What each symbol does to the nodes:
j324 ve j92
j324 fu j107
j324 zi j602
j13 ve j793
j13 fu j287
j13 zi j839
j79 ve j569
j79 fu j817
j79 zi j911
j817 ve j937
j817 fu j100
j817 zi j638
j951 ve j839
j951 fu j863
j951 zi j148
j949 ve j827
j949 fu j833
j949 zi j724
j35 ve j214
j35 fu j953
j35 zi j489
j495 ve j747
j495 fu j152
j495 zi j806
j840 ve j320
j840 fu j76
j840 zi j768
j370 ve j515
j370 fu j641
j370 zi j780
j31 ve j724
j31 fu j505
j31 zi j673
j414 ve j529
j414 fu j431
j414 zi j152
j281 ve j833
j281 fu j822
j281 zi j505
j392 ve j451
j392 fu j690
j392 zi j115
j960 ve j65
j960 fu j830
j960 zi j92
j93 ve j495
j93 fu j710
j93 zi j918
j554 ve j257
j554 fu j196
j554 zi j618
j757 ve j683
j757 fu j158
j757 zi j746
j873 ve j74
j873 fu j763
j873 zi j753
j92 ve j642
j92 fu j28
j92 zi j826
j505 ve j581
j505 fu j951
j505 zi j994
j444 ve j780
j444 fu j579
j444 zi j541
j745 ve j313
j745 fu j318
j745 zi j179
j452 ve j93
j452 fu j576
j452 zi j819
j431 ve j171
j431 fu j411
j431 zi j655
j774 ve j231
j774 fu j18
j774 zi j320
j489 ve j358
j489 fu j747
j489 zi j945
j313 ve j411
j313 fu j799
j313 zi j960
j675 ve j77
j675 fu j55
j675 zi j188
j983 ve j18
j983 fu j797
j983 zi j76
j171 ve j55
j171 fu j598
j171 zi j270
j768 ve j865
j768 fu j149
j768 zi j238
j822 ve j13
j822 fu j567
j822 zi j951
j196 ve j733
j196 fu j337
j196 zi j827
j592 ve j757
j592 fu j453
j592 zi j797
j747 ve j130
j747 fu j700
j747 zi j600
j863 ve j190
j863 fu j489
j863 zi j466
j602 ve j826
j602 fu j515
j602 zi j799
j987 ve j994
j987 fu j70
j987 zi j78
j257 ve j911
j257 fu j733
j257 zi j873
j724 ve j392
j724 fu j581
j724 zi j801
j870 ve j453
j870 fu j618
j870 zi j937
j397 ve j576
j397 fu j92
j397 zi j502
j115 ve j100
j115 fu j31
j115 zi j314
j520 ve j70
j520 fu j437
j520 zi j214
j253 ve j31
j253 fu j359
j253 zi j510
j833 ve j433
j833 fu j13
j833 zi j581
j466 ve j84
j466 fu j945
j466 zi j520
j287 ve j78
j287 fu j214
j287 zi j190
j294 ve j40
j294 fu j146
j294 zi j598
j685 ve j667
j685 fu j231
j685 zi j745
j581 ve j690
j581 fu j839
j581 zi j253
j217 ve j522
j217 fu j753
j217 zi j79
j683 ve j768
j683 fu j219
j683 zi j641
j78 ve j98
j78 fu j45
j78 zi j822
j994 ve j253
j994 fu j148
j994 zi j98
j937 ve j217
j937 fu j841
j937 zi j372
j576 ve j710
j576 fu j642
j576 zi j294
j270 ve j414
j270 fu j317
j270 zi j710
j130 ve j35
j130 fu j188
j130 zi j96
j77 ve j437
j77 fu j606
j77 zi j953
j522 ve j592
j522 fu j870
j522 zi j569
j540 ve j22
j540 fu j918
j540 zi j675
j801 ve j115
j801 fu j253
j801 zi j337
j433 ve j834
j433 fu j793
j433 zi j690
j660 ve j817
j660 fu j115
j660 zi j733
j39 ve j655
j39 fu j960
j39 zi j397
j318 ve j799
j318 fu j780
j318 zi j496
j231 ve j602
j231 fu j370
j231 zi j318
j496 ve j830
j496 fu j840
j496 zi j107
j96 ve j489
j96 fu j495
j96 zi j22
j453 ve j158
j453 fu j873
j453 zi j217
j84 ve j951
j84 fu j240
j84 zi j70
j787 ve j107
j787 fu j683
j787 zi j370
j541 ve j840
j541 fu j718
j541 zi j683
j220 ve j660
j220 fu j801
j220 zi j196
j600 ve j96
j600 fu j93
j600 zi j540
j149 ve j541
j149 fu j241
j149 zi j757
j45 ve j194
j45 fu j861
j45 zi j567
j827 ve j763
j827 fu j433
j827 zi j392
j763 ve j554
j763 fu j834
j763 zi j451
j148 ve j359
j148 fu j466
j148 zi j194
j238 ve j787
j238 fu j757
j238 zi j18
j614 ve j241
j614 fu j257
j614 zi j453
j451 ve j618
j451 fu j949
j451 zi j100
j40 ve j452
j40 fu j397
j40 zi j271
j314 ve j220
j314 fu j673
j314 zi j834
j793 ve j517
j793 fu j78
j793 zi j281
j834 ve j196
j834 fu j517
j834 zi j949
j437 ve j898
j437 fu j540
j437 zi j867
j65 ve j317
j65 fu j745
j65 zi j642
j598 ve j271
j598 fu j667
j598 zi j317
j320 ve j318
j320 fu j444
j320 zi j865
j55 ve j606
j55 fu j271
j55 zi j414
j638 ve j372
j638 fu j220
j638 zi j554
j718 ve j76
j718 fu j533
j718 zi j219
j358 ve j567
j358 fu j130
j358 zi j240
j411 ve j598
j411 fu j685
j411 zi j65
j569 ve j797
j569 fu j937
j569 zi j533
j529 ve j675
j529 fu j171
j529 zi j700
j753 ve j870
j753 fu j451
j753 zi j817
j641 ve j238
j641 fu j592
j641 zi j983
j789 ve j324
j789 fu j787
j789 zi j231
j510 ve j673
j510 fu j987
j510 zi j793
j146 ve j397
j146 fu j324
j146 zi j667
j819 ve j918
j819 fu j294
j819 zi j171
j655 ve j270
j655 fu j65
j655 zi j576
j317 ve j431
j317 fu j313
j317 zi j39
j152 ve j700
j152 fu j655
j152 zi j452
j22 ve j945
j22 fu j806
j22 zi j77
j567 ve j287
j567 fu j35
j567 zi j863
j667 ve j502
j667 fu j602
j667 zi j313
j618 ve j873
j618 fu j827
j618 zi j841
j806 ve j600
j806 fu j452
j806 zi j606
j517 ve j337
j517 fu j98
j517 zi j833
j188 ve j953
j188 fu j414
j188 zi j495
j606 ve j540
j606 fu j819
j606 zi j529
j865 ve j496
j865 fu j541
j865 zi j787
j179 ve j960
j179 fu j496
j179 zi j324
j100 ve j841
j100 fu j724
j100 zi j220
j953 ve j867
j953 fu j529
j953 zi j747
j158 ve j219
j158 fu j74
j158 zi j522
j700 ve j188
j700 fu j270
j700 zi j93
j337 ve j314
j337 fu j510
j337 zi j433
j911 ve j533
j911 fu j638
j911 zi j74
j515 ve j789
j515 fu j238
j515 zi j774
j190 ve j822
j190 fu j358
j190 zi j84
j579 ve j983
j579 fu j569
j579 zi j718
j372 ve j79
j372 fu j660
j372 zi j257
j746 ve j641
j746 fu j522
j746 zi j579
j797 ve j746
j797 fu j217
j797 zi j628
j841 ve j753
j841 fu j392
j841 zi j660
j867 ve j861
j867 fu j675
j867 zi j130
j74 ve j614
j74 fu j554
j74 zi j870
j359 ve j505
j359 fu j84
j359 zi j987
j918 ve j806
j918 fu j40
j918 zi j55
j799 ve j685
j799 fu j774
j799 zi j830
j107 ve j28
j107 fu j768
j107 zi j515
j628 ve j579
j628 fu j79
j628 zi j241
j898 ve j466
j898 fu j22
j898 zi j861
j780 ve j774
j780 fu j983
j780 zi j840
j271 ve j819
j271 fu j502
j271 zi j431
j194 ve j987
j194 fu j520
j194 zi j287
j219 ve j149
j219 fu j614
j219 zi j592
j28 ve j179
j28 fu j865
j28 zi j789
j98 ve j510
j98 fu j194
j98 zi j13
j690 ve j949
j690 fu j281
j690 zi j31
j241 ve j718
j241 fu j911
j241 zi j158
j839 ve j281
j839 fu j190
j839 zi j359
j240 ve j863
j240 fu j96
j240 zi j898
j533 ve j628
j533 fu j372
j533 zi j614
j76 ve j444
j76 fu j628
j76 zi j149
j945 ve j240
j945 fu j600
j945 zi j437
j18 ve j370
j18 fu j746
j18 zi j444
j733 ve j638
j733 fu j314
j733 zi j763
j673 ve j801
j673 fu j994
j673 zi j517
j214 ve j45
j214 fu j867
j214 zi j358
j502 ve j294
j502 fu j826
j502 zi j411
j70 ve j148
j70 fu j898
j70 zi j45
j710 ve j152
j710 fu j39
j710 zi j40
j642 ve j39
j642 fu j179
j642 zi j146
j826 ve j146
j826 fu j789
j826 zi j685
j830 ve j745
j830 fu j320
j830 zi j28
j861 ve j520
j861 fu j77
j861 zi j35

In the rows, 150 stands for zero.

The rows follow the links: the fewer symbols apart two nodes are, the more alike their rows tend to be.

Some nodes and rows for them; each showing differs a little:
j953:   83   187   209   156   110   100   210   149   229   114   172    98   196    72   199   149   127   216    86   146   102   261   141   181   125   100   118    30   153    59   114    66    68   157   243   208   210   182   113   213   110   189   194    82   256    93   186   194   146   219
j40:  194   142   205   160   164   156   227   133   293   122   183    56   144    87   207   106    78   133    63   164   107   275   121   181   124   141   155   103    82   101   176   123   132   189   201   145   179   249   170   168   141   261   211    97   225    69   220   223   124   219
j960:  259   109   179   160   205   202   208   125   284   144   170    61   105   127   183    92    67    73    86   170   131   233   118   166   135   180   184   186    57   159   216   181   195   199   141    92   138   259   207   123   174   276   198   132   163    85   216   217   113   190
j148:   13   209   162   146    79    76   141   170    90   131   148   190   218   119   154   199   202   259   161   130   131   158   170   160   148    94   101    37   231    83    72    65    61   119   220   239   199    81    76   217   104    70   138   120   211   165   117   124   179   162
j833:   29   196   129   142    89    91    98   169    22   152   129   235   201   163   121   210   229   236   210   129   163    84   182   137   162   117   113    98   245   130    76   110    99   105   168   214   169    45    85   185   119    29   105   159   150   212    85    88   186   119
j937:  167   133    90   140   164   174    76   156    31   184   123   230   125   229    96   173   203   121   232   146   199    19   172   115   176   181   164   245   188   227   151   210   208   123    72   121   101    81   158   105   178    70    94   213    51   226    94    84   167    77
j220:   91   168   100   139   124   132    75   169     5   172   122   247   165   207    98   200   226   184   233   132   188    28   183   123   174   149   137   177   228   187   111   163   155   107   113   170   130    45   119   144   149    30    89   195    90   229    79    75   181    86
j219:  242   102   100   145   201   212   104   146   105   186   133   179    93   225   109   137   155    65   200   158   193    55   151   121   173   207   189   280   128   243   200   242   242   148    53    78    87   142   204    79   198   140   116   214    46   190   129   122   141    90
j827:   82   171   105   140   119   125    75   169     3   170   120   247   169   201   102   201   229   190   231   135   184    30   182   124   173   143   134   167   233   179   106   155   147   108   119   175   136    43   118   150   147    28    91   189    95   232    76    76   183    90
j683:  273    93   116   149   218   224   129   140   153   181   140   147    84   209   126   118   125    45   172   165   184    92   140   131   165   210   195   281    97   238   218   242   247   167    61    63    90   181   214    77   200   186   139   201    61   163   157   147   133   109
j945:   55   197   199   154    96    86   195   155   191   119   166   123   206    78   192   167   148   240   104   141   104   240   148   179   130    93   110    19   174    57    98    56    57   150   248   227   213   153    97   219   104   152   178    89   255   110   168   177   158   206
j840:  282    92   126   151   221   226   144   135   189   173   149   126    85   195   138   108   107    40   152   167   175   123   135   136   160   212   200   271    80   226   225   241   248   176    74    60    96   205   219    77   199   211   152   189    75   147   171   164   124   126
j453:  198   123    92   142   182   192    82   152    55   186   124   214   113   232    97   160   184    96   222   150   203    29   163   117   177   194   175   261   165   236   173   226   224   132    61   103    93   102   176    94   187    93   100   217    43   215   106    98   160    77
j39:  226   121   194   162   186   180   222   132   297   133   176    54   124   103   199    95    71   101    69   168   119   263   118   174   130   160   170   144    67   126   199   149   163   194   174   120   159   259   187   147   159   275   208   113   197    73   224   224   116   210
j510:   24   199   133   142    85    89   107   172    33   147   132   227   206   154   128   208   227   243   201   128   160    95   180   141   161   110   109    84   246   121    75   100    88   108   178   221   173    48    83   193   118    34   110   154   161   204    91    94   187   126
j994:   18   204   144   142    82    83   115   170    48   141   139   217   211   140   133   206   218   252   189   127   148   113   177   149   154   101   108    69   242   108    73    87    76   111   191   228   183    58    80   200   111    43   117   141   181   193    96   101   185   137
j757:  257    97   105   148   208   215   114   141   126   183   137   167    89   220   117   130   140    54   186   161   191    75   145   124   168   211   191   283   112   241   208   244   246   158    56    72    87   161   210    78   199   161   127   207    48   178   144   134   141    99
j673:   34   192   124   141    94    97    92   172    17   155   129   238   195   171   116   208   230   231   212   129   166    72   180   139   166   119   116   107   244   138    82   114   105   103   162   213   161    42    92   181   124    27   104   166   139   216    83    87   188   113
j898:   39   203   193   152    88    81   183   161   170   116   161   138   211    83   183   174   160   249   115   139   109   225   156   174   131    89   107    16   191    59    91    57    52   140   243   230   211   133    92   224   100   136   172    95   248   124   154   164   163   200
j987:   14   210   155   143    79    76   129   168    70   138   141   203   215   129   147   205   210   256   171   128   139   139   173   155   153    96   101    50   235    94    72    76    66   114   208   237   193    68    79   212   107    59   129   128   196   178   105   113   181   151
j873:  152   137    90   138   155   168    74   161    22   182   121   236   135   229    93   179   208   133   233   142   198    18   173   117   175   178   158   232   195   218   144   203   197   120    78   131   107    72   154   113   173    60    91   213    57   229    87    84   169    77
j495:  112   177   210   161   124   115   218   148   252   116   176    80   181    70   204   135   108   194    74   151   101   276   135   187   122   109   129    44   129    67   134    78    83   170   236   193   205   207   128   202   119   216   201    84   257    81   197   208   139   223
j951:   14   209   162   145    78    76   138   168    84   135   147   193   216   119   151   198   201   258   164   127   134   152   171   157   147    94   101    40   232    85    71    70    62   117   218   239   199    77    78   217   103    68   137   123   208   171   114   124   179   159
j194:   17   210   166   145    79    75   144   169    97   131   147   188   217   112   154   195   197   259   159   132   132   164   170   160   145    91   100    35   225    80    72    65    58   120   222   240   201    83    76   218    99    78   139   118   212   165   119   128   178   166
j638:  137   148    92   139   149   159    71   160    11   182   121   240   145   223    95   186   213   145   236   139   195    17   172   115   179   170   157   219   204   212   136   193   188   116    83   140   114    63   142   120   168    50    91   209    62   231    84    79   172    78

Each walk starts at a row. The symbols on each line, taken left to right, move it on to the next node.
Answer with the node's row; about right is enough.
new walk
 278    92   120   151   220   224   138   135   170   178   143   135    83   201   130   113   119    43   161   168   179   108   137   133   163   211   200   277    88   232   220   242   246   172    67    61    91   194   219    81   201   198   147   195    68   153   166   157   128   117
fu fu zi ve fu ve ve  239   103    98   144   201   208   103   146    97   186   133   183    95   229   109   140   158    68   200   159   195    53   153   123   174   206   186   281   133   241   197   242   242   150    55    80    87   139   199    80   196   135   117   212    45   197   130   118   148    89
zi fu zi ve ve ve ve zi fu zi  231   108    95   142   197   206    95   148    87   185   129   194   100   229   103   143   163    75   207   154   195    45   153   120   174   203   186   281   142   242   193   238   238   144    56    82    89   132   197    83   195   125   114   215    44   202   124   112   148    87
new walk
  21   210   180   149    82    75   162   163   130   123   156   164   217    97   170   187   182   257   140   131   118   192   162   168   139    88   103    21   210    70    80    59    51   128   236   239   208   108    80   221    99   101   154   107   233   145   135   142   169   181
fu ve ve zi ve ve zi   14   210   160   144    78    76   135   169    81   134   145   198   217   123   151   201   205   261   167   130   136   146   173   156   149    97   103    44   234    86    72    73    63   114   215   236   195    74    78   212   102    64   134   124   204   174   111   120   180   157
ve fu zi zi ve zi fu   24   207   186   148    83    77   168   163   141   121   156   158   215    90   171   185   178   254   131   136   116   203   161   169   135    90   105    19   205    65    80    55    53   133   237   237   210   115    81   221   100   112   160   102   238   140   139   152   168   188
new walk
 213   114    92   142   187   197    86   151    67   185   127   204   107   229    99   153   176    88   215   153   199    36   161   116   176   195   178   270   152   240   181   232   232   137    57    92    91   111   185    87   192   107   105   216    44   208   114   104   156    81
fu fu zi ve fu ve  118   153    95   138   140   149    72   162     8   178   118   242   153   219    94   191   219   158   233   139   194    19   177   118   177   162   149   206   213   205   128   184   177   111    92   152   115    54   138   128   160    43    90   206    72   232    79    76   177    77
ve fu fu ve fu fu   22   199   136   143    84    85   106   172    38   147   135   226   206   150   126   208   223   245   198   127   154   101   184   141   159   106   109    80   243   119    73    96    87   107   181   224   177    50    83   193   116    35   110   150   167   202    90    95   186   131
new walk
 285    91   129   152   219   225   150   134   192   172   149   121    83   192   139   104   105    42   146   168   175   126   134   138   157   208   197   270    77   224   225   237   244   178    75    61    96   210   224    81   200   215   155   186    79   143   175   166   126   129
fu ve ve fu ve fu zi ve  270    94   113   149   213   223   125   138   147   179   141   152    84   211   123   121   129    46   173   166   185    87   142   129   165   209   197   282   100   237   216   244   249   166    60    65    88   178   217    79   201   179   135   202    58   171   152   144   134   108
zi ve fu ve fu ve ve ve  280    90   125   151   220   224   145   136   182   175   147   128    83   199   133   110   112    41   155   169   176   118   135   136   158   210   197   275    83   229   225   239   245   175    71    61    91   201   219    78   200   205   150   190    72   151   170   161   125   124
new walk
 209   134   200   162   176   168   225   132   294   131   179    51   136    93   203   102    72   117    66   166   112   270   121   179   125   151   163   125    71   115   188   137   146   192   190   132   170   257   181   154   151   269   209   105   211    68   223   228   119   214
fu fu fu zi zi zi zi ve  286    92   149   156   219   221   178   130   238   160   160    91    87   168   156    92    86    45   119   172   156   173   125   152   145   202   197   241    61   201   229   221   232   189   100    66   112   236   220    94   193   247   173   166   107   115   196   190   119   156
fu fu ve fu ve ve  279    91   122   152   220   224   140   135   175   176   146   134    87   197   133   110   115    45   158   166   177   111   137   133   162   210   198   276    84   232   222   240   246   174    68    62    94   197   219    82   197   201   147   195    70   152   169   157   128   120
new walk
 200   137   201   161   172   161   227   134   295   125   179    54   141    90   201   104    76   124    64   162   109   273   122   181   125   147   160   114    75   108   183   131   139   192   194   137   173   253   175   161   147   266   212   101   216    68   220   225   118   216
fu zi ve ve fu fu fu ve zi fu  286    93   141   155   221   225   166   131   217   166   154   102    85   180   150    99    92    43   132   170   161   153   129   146   152   204   199   256    66   213   229   228   239   185    87    63   104   228   220    86   198   235   166   174    97   127   188   181   121   144
ve zi fu fu fu fu  192   124    91   141   177   189    82   152    49   186   124   216   117   232    95   163   189   101   224   149   200    25   163   116   175   190   171   258   168   235   169   224   223   130    63   105    93    98   176    95   185    92    98   216    45   216   104    94   162    80
new walk
 220   112    93   142   194   203    94   147    76   187   130   197   104   231   104   148   171    79   212   156   199    40   158   118   175   200   182   276   147   241   185   236   234   141    56    88    91   124   191    86   192   117   111   216    44   203   119   106   153    82
fu fu zi ve fu ve  131   150    89   136   146   152    73   164    12   177   121   243   148   224    93   186   219   149   234   138   194    18   176   116   178   166   154   214   207   210   133   193   186   115    88   144   114    61   141   123   163    46    90   207    69   228    83    78   176    76
fu ve ve zi ve ve ve fu  161   137    87   139   162   171    73   159    24   184   122   233   131   228    93   176   204   126   232   145   198    18   170   116   180   183   161   240   187   224   148   208   205   121    71   124   103    78   160   109   175    65    92   213    54   227    95    84   170    77
new walk
 223   127   194   162   182   174   224   133   297   133   175    52   123   103   199    97    71   106    68   167   118   264   119   179   126   157   168   139    68   124   196   147   156   194   179   120   163   258   187   149   157   273   208   111   200    71   222   225   118   209
fu ve zi fu fu zi ve ve  270   104   169   158   208   209   198   129   272   151   168    69    97   139   178    90    72    62    94   173   141   212   120   160   137   187   187   206    56   171   221   193   205   195   127    82   128   254   214   112   180   267   195   143   146    94   213   208   117   179
zi ve zi zi fu zi  287    92   152   156   219   219   180   127   243   161   159    86    87   165   162    95    83    43   115   173   156   179   125   152   148   201   196   237    62   199   228   219   227   191   101    69   114   241   220    96   193   252   177   163   115   111   200   193   117   158
